[[-11 -10 -32  16  12  -3  42  42  37  36  26  34 -40 -18 -19   1]
 [  4 -21  18 -42 -37  14 -30 -53 -74 -22 -23 -39  48  26  38  36]
 [-19  25   3   7  24   0 -15  45   7  13   9 -35 -11 -14  -5   2]]
->
[[  4 -21  18 -42 -37  14 -30 -53 -74 -22 -23 -39  48  26  38  36]
 [-11 -10 -32  16  12  -3  42  42  37  36  26  34 -40 -18 -19   1]
 [-19  25   3   7  24   0 -15  45   7  13   9 -35 -11 -14  -5   2]]

[[ 23  30 -19  26 -33 -16  57 -23  -5 -21   6  78]
 [ 15  39 -20   1  -4 -10  56   0  20  43 -31  -9]
 [-10  23   0  13  13  -4 -30   3 -19   8  10  36]
 [ 11  -4  16  24  -4 -24  10 -33  -6  36   3  -4]]
->
[[ 11  -4  16  24  -4 -24  10 -33  -6  36   3  -4]
 [-10  23   0  13  13  -4 -30   3 -19   8  10  36]
 [ 23  30 -19  26 -33 -16  57 -23  -5 -21   6  78]
 [ 15  39 -20   1  -4 -10  56   0  20  43 -31  -9]]

[[ 20  13  16  12 -16  19 -20 -17]
 [-66   7 -50   7 -12 -63 -14 -13]]
->
[[-66   7 -50   7 -12 -63 -14 -13]
 [ 20  13  16  12 -16  19 -20 -17]]

[[  0 -41   3 -35]
 [ 23 -17   8  -6]
 [-26   3   3  74]
 [ 10  23 -34 -48]
 [-14  27   7  30]
 [-13   5   9   1]
 [ 10 -10 -19 -55]
 [-12  11 -29  12]
 [-13  30  24  28]
 [  2 -15  23  -6]]
->
[[  0 -41   3 -35]
 [ 23 -17   8  -6]
 [  2 -15  23  -6]
 [ 10 -10 -19 -55]
 [-26   3   3  74]
 [-13   5   9   1]
 [-12  11 -29  12]
 [ 10  23 -34 -48]
 [-14  27   7  30]
 [-13  30  24  28]]

[[ 41 -13  -7 -16 -14  -6  51  49 -13  58  47 -13  -7]
 [  7 -10 -56 -12 -10 -43   8   7 -10   8   7  -9 -50]
 [ 50 -57   0 -73 -60   0  61  57 -59  72  56 -60   0]]
->
[[ 50 -57   0 -73 -60   0  61  57 -59  72  56 -60   0]
 [ 41 -13  -7 -16 -14  -6  51  49 -13  58  47 -13  -7]
 [  7 -10 -56 -12 -10 -43   8   7 -10   8   7  -9 -50]]

[[  9 -14 -14  28  32   6  -7   3   3  -2 -10  -3  26  11]
 [-19 -16   4  17 -16  13  13  14  29 -10   6  63  -6  31]
 [-42  -5  39 -18  -7  -7  17  24  -2   0  18  77  10  23]
 [ -6 -12  11 -37  25  10  12 -20 -15 -11  -2  59   1  -2]
 [-28  17   5  -8 -21   3  -6 -21 -10   0  10   0 -26  -8]
 [  2  14 -19  39 -19  -5  -9  14  24   7  -6  -8  -9  -1]]
->
[[-19 -16   4  17 -16  13  13  14  29 -10   6  63  -6  31]
 [  9 -14 -14  28  32   6  -7   3   3  -2 -10  -3  26  11]
 [ -6 -12  11 -37  25  10  12 -20 -15 -11  -2  59   1  -2]
 [-42  -5  39 -18  -7  -7  17  24  -2   0  18  77  10  23]
 [  2  14 -19  39 -19  -5  -9  14  24   7  -6  -8  -9  -1]
 [-28  17   5  -8 -21   3  -6 -21 -10   0  10   0 -26  -8]]

[[ -8 -16  15  12  29]
 [-20   7   1  24 -13]
 [-24 -19 -18  83  12]
 [-38 -28  27  58  -1]
 [ 45  28  22  15   8]
 [-46 -44 -17  34   0]
 [ 65  51 -35  -8   4]
 [ 17 -26 -42  19  24]
 [-25 -43  -8   4  31]
 [-17  14  16  34  31]]
->
[[-46 -44 -17  34   0]
 [-25 -43  -8   4  31]
 [-38 -28  27  58  -1]
 [ 17 -26 -42  19  24]
 [-24 -19 -18  83  12]
 [ -8 -16  15  12  29]
 [-20   7   1  24 -13]
 [-17  14  16  34  31]
 [ 45  28  22  15   8]
 [ 65  51 -35  -8   4]]
